Below are the code and all the weights of a small trained network. Each question names an input and a class and asks about switching units off, where a switched-off unit gives its printed mean instead of its output.

import numpy as np


def w(rows, s, z=0):
    codes = np.array(rows[::2]) - 128.0
    scale = np.full(codes.shape[1], s)
    scale[-1] = z or s
    return codes * scale


def norm(h):
    return h / np.sqrt((h * h).mean(-1, keepdims=True) + 1e-5)


def f(y):
    return np.maximum(y, 0)


def log_softmax(a):
    a = a - a.max(-1, keepdims=True)
    return a - np.log(np.exp(a).sum(-1, keepdims=True))


def net(x, mask):
    res = np.array(x, float).reshape(1, 8) / 4 @ E
    u = 0
    for l in range(4):
        y = f(norm(res) @ A[l][:, :-1].T + A[l][:, -1])
        res = res + np.where(mask[u : u + 6], y, B[l][:, -1]) @ B[l][:, :-1]
        u += 6
    return log_softmax(norm(res)[-1] @ U[:, :-1].T + U[:, -1])


A, B = {}, {}
E = w([
[4,44,175,185,216,31,138,78,218,144,59,180],'x0',
[94,226,152,168,104,110,68,162,137,35,83,154],'x1',
[107,121,110,129,71,141,136,110,143,124,122,131],'x2',
[130,127,132,118,137,114,109,129,123,131,137,135],'x3',
[127,164,46,158,144,158,123,204,151,199,133,228],'x4',
[122,122,121,116,111,125,108,120,137,125,138,138],'x5',
[183,15,145,158,144,221,102,123,61,73,85,249],'x6',
[124,129,153,122,136,134,125,141,131,134,137,132],'x7',
],0.0039)
A[0] = w([
[252,226,106,57,47,226,138,197,99,110,200,53,110],'0.n0',
[172,157,56,164,120,145,147,233,188,235,145,217,2],'0.n1',
[102,98,193,75,129,137,142,54,86,49,136,44,2],'0.n2',
[110,81,104,71,161,146,183,70,112,214,199,140,6],'0.n3',
[52,204,87,133,130,51,101,187,186,186,159,34,7],'0.n4',
[94,221,153,173,82,103,61,170,105,73,104,108,36],'0.n5',
],0.0039,0.0036)
B[0] = w([
[175,152,130,92,158,120,138,66,171,154,125,168,254],'0.n0',
[52,127,71,134,187,173,33,63,93,120,126,51,171],'0.n1',
[76,159,84,185,135,164,74,47,71,147,113,53,157],'0.n2',
[169,1,121,182,96,113,73,182,170,124,104,30,154],'0.n3',
[120,125,128,113,92,63,212,158,82,138,144,152,171],'0.n4',
[188,116,137,173,98,138,81,186,152,134,108,65,160],'0.n5',
],0.0066,0.0068)
A[1] = w([
[188,66,172,188,110,240,117,83,86,91,53,199,72],'1.n0',
[56,80,131,128,170,69,136,79,201,161,72,98,72],'1.n1',
[154,188,180,145,93,98,97,223,150,109,69,141,6],'1.n2',
[164,184,202,120,124,154,84,248,230,43,66,109,3],'1.n3',
[147,27,112,104,147,161,74,139,34,125,114,252,155],'1.n4',
[86,171,90,97,138,118,160,233,199,187,171,140,147],'1.n5',
],0.0037,0.0027)
B[1] = w([
[96,137,118,119,151,54,174,189,58,68,176,161,242],'1.n0',
[253,200,83,105,135,128,126,74,169,114,127,186,224],'1.n1',
[115,44,128,217,104,118,103,189,165,79,52,104,157],'1.n2',
[134,73,114,215,57,79,87,159,191,69,125,109,167],'1.n3',
[55,96,187,94,97,120,214,187,113,70,158,117,253],'1.n4',
[94,120,77,162,146,105,156,34,50,92,89,78,190],'1.n5',
],0.0053,0.0037)
A[2] = w([
[148,79,133,94,75,71,169,194,143,252,92,52,136],'2.n0',
[40,85,152,172,188,18,170,81,227,167,21,225,82],'2.n1',
[12,170,18,178,181,199,62,199,122,229,106,180,27],'2.n2',
[92,124,200,138,125,142,82,37,70,124,98,58,4],'2.n3',
[101,186,186,143,84,43,143,55,96,166,176,51,141],'2.n4',
[182,45,158,53,128,140,143,138,130,190,119,56,99],'2.n5',
],0.0043,0.0036)
B[2] = w([
[141,116,126,205,99,106,167,237,126,117,117,167,195],'2.n0',
[223,218,163,62,81,181,96,87,129,168,141,132,253],'2.n1',
[102,121,34,65,255,215,69,42,35,72,47,7,176],'2.n2',
[55,96,80,133,208,227,61,26,62,127,59,35,154],'2.n3',
[61,69,84,49,195,174,92,128,67,45,167,187,228],'2.n4',
[92,151,138,214,86,113,74,159,187,165,67,147,194],'2.n5',
],0.0064,0.0046)
A[3] = w([
[192,16,117,217,97,169,153,142,172,255,191,77,46],'3.n0',
[195,219,117,121,101,205,118,110,97,181,125,162,39],'3.n1',
[218,200,171,75,105,154,120,84,162,182,140,192,24],'3.n2',
[30,216,46,69,137,51,198,193,140,168,180,122,44],'3.n3',
[172,179,101,219,92,116,23,165,186,69,40,148,7],'3.n4',
[107,203,104,94,101,106,153,166,88,120,206,190,161],'3.n5',
],0.0058,0.0021)
B[3] = w([
[90,209,108,213,84,78,43,203,213,146,52,74,195],'3.n0',
[158,165,122,75,134,93,103,2,177,165,124,113,230],'3.n1',
[223,211,213,107,97,49,127,66,211,192,189,151,253],'3.n2',
[98,59,200,130,111,173,191,185,59,53,144,186,198],'3.n3',
[95,108,105,186,119,86,113,168,190,208,86,70,218],'3.n4',
[130,78,176,137,152,149,161,152,165,158,159,171,219],'3.n5',
],0.0077,0.0053)
U = w([
[254,243,225,7,111,78,118,5,246,207,213,210,37],'0',
[26,32,200,71,105,117,240,241,25,32,225,243,252],'1',
[37,127,18,36,239,239,16,4,23,94,75,6,79],'2',
[97,149,102,244,25,45,37,250,240,195,42,37,31],'3',
],0.0079,0.0016)

Each question gives the input, the list of numbers given to net, and the class t.
The units are the neurons (one row each of A and B). Each row of codes is followed by its name. A weight is (code - 128) times the scale printed after its matrix; where a second scale follows, it is the last column's (A, B and U).
mask holds one flag per neuron, layer by layer. A switched-off neuron (its flag False) gives its mean, the last column of its row in B, instead of its output. The means were averaged over made-up inputs and are rounded, as every weight is.
A unit's drop is (log p(t) with every unit on - log p(t) with that unit switched off) / (log p(t) with every unit on - log p(t) with every unit switched off).
The circuit of an input: a set's keep is (log p(t) with only the set's units on - log p(t) with every unit switched off) / (log p(t) with every unit on - log p(t) with every unit switched off). Starting from the 12 units with the biggest drops (on a tie, the unit counted first), units are removed one at a time, each time the one whose removal leaves the highest keep (on an exact tie, the one counted first), for as long as the keep stays at least 0.8.
units of the circuit, in order: the units of the circuit, biggest drop first
most important unit: the unit with the biggest drop
top k neurons: the k neurons with the biggest drops, biggest first
k most important neurons of layer l: the k neurons of layer l with the biggest drops, biggest first
drop of u: that unit's drop, to one decimal
input [-2,5,6,-4,-7,-4,7,0], class 1: most important unit : 1.n0
input [-4,6,-5,-3,7,-6,-3,-5], class 2: units of the circuit, in order : 0.n1, 2.n2
input [6,3,3,7,-7,-2,7,-6], class 1: top 4 neurons : 0.n0, 1.n0, 0.n1, 3.n2
input [5,3,3,2,-8,2,-8,-2], class 1: top 4 neurons : 0.n4, 0.n1, 3.n3, 2.n2
input [7,3,6,-5,2,3,-7,-3], class 0: top 3 neurons : 2.n1, 1.n1, 1.n4
input [-3,6,-2,-3,4,0,1,0], class 3: top 3 neurons : 0.n5, 3.n4, 1.n3
input [3,-6,-7,5,-5,2,0,-4], class 3: top 3 neurons : 0.n3, 0.n1, 2.n5
input [6,5,-4,-7,6,-5,-1,-6], class 0: top 4 neurons : 2.n1, 1.n1, 0.n2, 2.n4
input [-3,1,8,-6,-6,8,5,7], class 2: top 2 neurons : 0.n2, 2.n3
input [2,2,-2,-8,7,-1,-4,8], class 2: top 2 neurons : 2.n2, 0.n1
input [-6,-3,8,-4,-8,2,6,4], class 2: 2 most important neurons of layer 2 : 2.n1, 2.n3
input [-5,-1,3,4,1,-2,8,-8], class 1: 2 most important neurons of layer 1 : 1.n4, 1.n0
input [0,-8,-5,5,5,-5,3,-2], class 3: drop of 0.n3 : 0.5
input [1,-6,-6,3,8,-7,-4,8], class 2: units of the circuit, in order : 0.n1
input [-4,-6,4,-5,-8,-3,4,-4], class 2: drop of 0.n2 : 0.1
input [-4,7,4,6,4,8,-4,-7], class 3: drop of 0.n5 : 8.3
input [3,5,4,-4,1,5,6,-8], class 1: drop of 0.n4 : 0.0
input [-3,1,-7,-5,7,4,-6,-7], class 2: top 3 neurons : 0.n1, 2.n2, 1.n4
